Below are the code and all the weights of a small trained network. Each question names an input and a target symbol and asks about switching units off, where a switched-off unit gives its printed mean instead of its output.

import numpy as np


def w(rows, s, z=0):
    codes = np.array(rows[::2]) - 128.0
    scale = np.full(codes.shape[1], s)
    scale[-1] = z or s
    return codes * scale


def f(y):
    return y / 2 * (1 + np.tanh(0.7978845608 * (y + 0.044715 * y**3)))


def softmax(a):
    e = np.exp(a - a.max(-1, keepdims=True))
    return e / e.sum(-1, keepdims=True)


def log_softmax(a):
    a = a - a.max(-1, keepdims=True)
    return a - np.log(np.exp(a).sum(-1, keepdims=True))


def net(x, mask):
    ids = ['αβγδεζηθλμπσφψω'.index(c) for c in x.split()]
    T = len(ids)
    res = E[ids] + P[:T]
    r = res
    for j in range(3):
        rows = slice(4 * j, 4 * j + 4)
        q, k, v = (r @ M[0][rows].T for M in (Q, K, V))
        z = softmax(np.where(np.tri(T) > 0, q @ k.T / 4**0.5, -1e9)) @ v
        o = O[0][rows]
        res = res + np.where(mask[j], z, o[:, -1]) @ o[:, :-1]
    y = f(res @ A[0][:, :-1].T + A[0][:, -1])
    res = res + np.where(mask[3:19], y, B[0][:, -1]) @ B[0][:, :-1]
    return log_softmax(res[-1] @ U[:, :-1].T + U[:, -1])


Q, K, V, O, A, B = {}, {}, {}, {}, {}, {}
E = w([
[98,107,137,57,138,164,111,137,139,170,100],'α',
[86,132,165,148,193,132,116,58,106,131,141],'β',
[134,86,198,80,155,150,183,86,218,184,122],'γ',
[99,194,195,135,149,90,127,140,189,173,171],'δ',
[73,123,101,55,163,128,88,147,196,59,159],'ε',
[113,187,211,153,61,132,94,159,98,162,159],'ζ',
[105,151,193,169,81,131,146,107,185,102,233],'η',
[141,158,127,142,132,103,3,140,134,116,199],'θ',
[125,157,108,102,208,149,100,152,173,191,170],'λ',
[146,121,208,75,99,86,45,126,133,96,99],'μ',
[190,143,113,151,176,77,136,71,155,76,134],'π',
[125,96,116,89,121,68,164,79,81,97,177],'σ',
[186,99,191,129,146,179,98,118,131,186,195],'φ',
[149,178,176,143,145,189,184,146,125,49,130],'ψ',
[101,83,156,164,189,91,171,160,96,131,112],'ω',
],0.022)
P = w([
[94,134,146,87,32,170,63,197,236,190,145],'0',
[86,142,161,64,65,144,65,186,208,178,154],'1',
[100,138,157,69,79,142,78,172,185,169,163],'2',
[97,145,160,65,97,132,87,155,168,160,166],'3',
[87,154,162,61,116,116,93,143,144,156,166],'4',
[88,150,164,66,133,104,112,133,132,145,166],'5',
[92,155,161,71,152,100,114,118,116,136,164],'6',
[83,154,161,73,169,89,119,110,92,132,163],'7',
[85,155,169,71,187,81,131,97,74,125,170],'8',
[83,160,166,58,204,77,147,82,59,113,168],'9',
[87,163,172,64,217,63,153,68,40,108,167],'10',
[82,169,157,81,228,52,162,58,25,97,171],'11',
[82,172,159,77,245,55,176,48,2,105,169],'12',
],0.0066)
Q[0] = w([
[175,114,76,138,93,108,172,148,112,108,118],'h1',
[126,152,143,97,129,127,100,83,141,148,163],'h1',
[212,123,7,211,74,142,184,156,110,70,26],'h1',
[179,142,60,151,82,140,176,145,127,88,91],'h1',
[85,157,132,96,149,144,86,152,127,118,122],'h2',
[136,116,97,105,101,127,107,119,90,93,136],'h2',
[156,173,156,166,164,123,97,135,124,135,139],'h2',
[109,135,142,93,157,119,128,109,108,115,119],'h2',
[134,129,101,169,131,144,160,152,133,121,85],'h3',
[169,126,87,158,97,181,151,168,100,97,77],'h3',
[186,84,5,227,79,115,181,160,102,103,32],'h3',
[139,177,203,52,163,124,85,88,180,130,197],'h3',
],0.017)
K[0] = w([
[170,162,125,50,16,147,112,200,160,197,139],'h1',
[158,137,110,155,166,96,135,45,98,111,165],'h1',
[123,163,142,85,28,216,69,215,252,176,142],'h1',
[160,131,144,97,60,181,67,171,203,152,155],'h1',
[60,166,120,100,155,150,88,133,107,113,101],'h2',
[138,91,115,111,105,97,89,117,116,93,115],'h2',
[143,166,158,176,182,148,101,138,122,126,131],'h2',
[130,124,109,80,196,101,140,100,83,111,93],'h2',
[156,127,177,120,110,156,79,168,183,192,123],'h3',
[122,135,152,120,65,156,103,182,202,150,141],'h3',
[129,109,109,108,39,136,51,170,253,191,144],'h3',
[165,178,123,169,213,106,208,67,39,48,96],'h3',
],0.011)
V[0] = w([
[138,58,136,117,88,50,203,159,124,122,125],'h1',
[56,76,101,113,97,204,131,78,50,122,195],'h1',
[115,194,153,71,100,186,104,2,103,166,57],'h1',
[56,112,174,232,184,178,126,115,162,135,66],'h1',
[94,81,157,186,132,192,113,144,201,94,88],'h2',
[143,129,171,180,81,152,115,130,173,150,177],'h2',
[88,124,156,112,155,166,52,135,101,112,114],'h2',
[166,117,118,208,202,83,168,123,111,135,172],'h2',
[21,144,119,61,64,68,126,87,73,197,156],'h3',
[73,60,175,160,163,115,75,198,102,129,98],'h3',
[161,18,38,214,137,53,33,54,185,172,100],'h3',
[197,112,154,54,159,119,183,188,80,223,112],'h3',
],0.0057)
O[0] = w([
[151,95,145,84,68,52,218,158,145,94,103,58],'h1',
[68,42,113,114,65,179,114,138,134,153,200,200],'h1',
[103,139,213,82,100,227,22,74,194,178,99,210],'h1',
[71,57,215,192,209,184,141,150,136,111,113,222],'h1',
[105,122,124,81,168,88,181,58,50,116,158,99],'h2',
[142,134,149,97,124,71,181,104,78,124,174,160],'h2',
[202,75,61,158,104,77,128,129,83,67,104,254],'h2',
[158,124,153,73,56,137,100,174,216,166,168,136],'h2',
[16,107,139,4,50,89,87,217,144,162,198,202],'h3',
[100,22,154,188,152,123,111,224,112,82,118,136],'h3',
[108,126,174,24,254,68,112,88,40,111,186,47],'h3',
[190,76,121,69,106,96,179,212,141,206,125,60],'h3',
],0.0053,0.0033)
A[0] = w([
[142,120,36,137,193,140,106,178,160,171,132,100],'n1',
[151,121,172,159,73,82,120,114,97,182,87,151],'n2',
[78,114,91,97,146,159,112,139,121,134,138,175],'n3',
[92,147,63,74,153,168,114,158,147,88,73,145],'n4',
[103,175,157,166,110,140,107,208,20,215,65,15],'n5',
[66,119,97,82,143,141,156,141,94,179,12,189],'n6',
[97,180,162,158,174,83,145,167,165,219,121,3],'n7',
[112,167,140,41,131,125,95,112,109,157,162,96],'n8',
[146,122,194,88,75,146,109,162,108,85,115,134],'n9',
[166,118,102,156,105,143,92,169,136,125,136,77],'n10',
[133,100,40,124,123,114,48,146,125,95,69,113],'n11',
[125,127,79,141,150,104,67,144,60,130,140,36],'n12',
[147,134,123,74,178,157,146,160,150,168,50,98],'n13',
[95,98,150,209,164,103,113,105,114,161,104,52],'n14',
[186,121,155,145,124,135,151,125,138,255,172,117],'n15',
[133,179,172,128,71,151,113,174,44,74,71,61],'n16',
],0.0079,0.0034)
B[0] = w([
[186,152,115,146,184,110,185,111,158,208,142,145],'n1',
[132,203,100,95,184,171,170,132,89,73,104,143],'n2',
[110,84,122,182,140,127,143,154,123,198,106,203],'n3',
[123,111,74,195,154,113,167,47,56,114,169,152],'n4',
[97,217,126,98,228,115,159,46,46,156,161,138],'n5',
[220,130,173,189,107,67,132,55,91,149,150,154],'n6',
[129,162,106,96,148,145,66,173,198,42,106,165],'n7',
[155,108,83,129,57,153,70,95,162,116,151,255],'n8',
[70,134,73,162,166,132,146,104,60,177,40,173],'n9',
[131,170,154,151,121,87,139,187,113,162,97,126],'n10',
[104,61,99,195,106,126,186,129,115,50,61,143],'n11',
[159,69,125,194,76,80,120,124,254,143,100,135],'n12',
[135,117,145,144,114,94,183,78,156,193,156,139],'n13',
[130,190,57,79,89,151,108,207,169,148,122,169],'n14',
[132,112,107,95,133,194,201,181,72,18,88,193],'n15',
[101,144,94,91,171,120,123,151,141,221,80,148],'n16',
],0.0063,0.0072)
U = w([
[148,102,155,175,120,93,157,83,89,227,116,138],'α',
[48,99,199,132,175,171,59,133,140,161,148,139],'β',
[100,112,195,59,140,130,194,97,190,135,78,58],'γ',
[93,196,159,76,146,123,104,201,188,52,117,4],'δ',
[69,114,63,132,171,137,150,121,126,60,131,53],'ε',
[84,209,131,124,149,129,138,155,70,158,138,68],'ζ',
[97,171,202,184,92,102,178,121,134,126,231,2],'η',
[181,135,154,198,97,77,53,178,131,139,142,95],'θ',
[158,145,63,102,197,141,129,182,174,204,152,77],'λ',
[133,115,150,83,138,103,72,150,108,111,2,143],'μ',
[193,179,159,91,183,89,101,60,119,91,151,181],'π',
[123,140,84,64,64,105,140,149,127,149,141,182],'σ',
[200,107,149,105,132,196,101,180,45,85,158,136],'φ',
[141,171,115,195,91,172,160,146,152,126,68,221],'ψ',
[115,109,196,145,176,40,173,227,99,135,136,254],'ω',
],0.0056,0.0031)

Each question gives the input, a string of symbols that net reads in full, and the target symbol t.
The units are the heads (4 rows each of Q, K, V and O) and the neurons (one row each of A and B). Each row of codes is followed by its name. A weight is (code - 128) times the scale printed after its matrix; where a second scale follows, it is the last column's (O, A, B and U).
mask holds one flag per unit, heads first, then neurons. A switched-off unit (its flag False) gives its mean, the last column of its rows in O or B, instead of its output. The means were averaged over made-up inputs and are rounded, as every weight is.
A unit's drop is (log p(t) with every unit on - log p(t) with that unit switched off) / (log p(t) with every unit on - log p(t) with every unit switched off).
The circuit of an input: a set's keep is (log p(t) with only the set's units on - log p(t) with every unit switched off) / (log p(t) with every unit on - log p(t) with every unit switched off). Starting from the 12 units with the biggest drops (on a tie, the unit counted first), units are removed one at a time, each time the one whose removal leaves the highest keep (on an exact tie, the one counted first), for as long as the keep stays at least 0.8.
units of the circuit, in order: the units of the circuit, biggest drop first
k most important neurons: the k neurons with the biggest drops, biggest first
heads that matter: for each layer, one digit per head in row order, 1 if its drop is at least 0.15 and else 0, layers parted by /
drop when u is switched off: that unit's drop, to one decimal
input λ ε β θ φ ε, target ε: units of the circuit, in order => (n4; h2)
input π ζ η δ, target δ: units of the circuit, in order => (n7)
input θ β β μ ε σ ζ η μ η λ β, target β: heads that matter => 100
input φ ω γ ω ω φ α, target α: heads that matter => 000
input θ δ λ φ ω φ δ φ β β σ μ φ, target σ: heads that matter => 101
input ω θ ζ α, target ω: heads that matter => 101
input β φ ψ π η μ ψ φ δ θ, target ψ: heads that matter => 001
input φ π β π λ, target π: units of the circuit, in order => (h3; h1)
input β φ μ φ θ η α μ, target β: heads that matter => 101
input φ π ω θ, target ω: units of the circuit, in order => (h1; h3; n8)
input ψ ω π, target π: heads that matter => 001
input η ψ β π λ α, target π: units of the circuit, in order => (h3; h1; n6)
input ζ α μ, target μ: heads that matter => 100
input ω δ ε φ φ ε γ, target ω: heads that matter => 101
input σ μ λ, target σ: 2 most important neurons => (n8; n15)
input λ ε ω δ, target ω: units of the circuit, in order => (h1)
input α ε ζ ζ, target ζ: heads that matter => 000
input λ α λ φ π θ φ σ ζ, target σ: units of the circuit, in order => (h1; h3)
input ψ σ β β α φ γ μ γ ζ, target ζ: 3 most important neurons => (n5; n9; n2)
input ε φ ψ λ γ, target ψ: most important neuron => (n15)
input β μ η γ β ψ β ω ψ δ β ε, target β: heads that matter => 100
input γ α ε ε, target ε: 2 most important neurons => (n4; n11)
input δ ω σ β μ λ μ π ζ α α ζ, target π: drop when n9 is switched off => 0.0
input π β π ζ π η π γ ζ ω φ ψ ε, target ψ: drop when n4 is switched off => -0.1
input α ε α θ φ θ β β λ μ ε, target β: drop when n3 is switched off => 0.2
input η η δ φ φ ψ φ θ ε ε, target ψ: drop when n11 is switched off => 0.1
input θ φ π ε β θ φ ζ ζ η, target β: units of the circuit, in order => (h1)
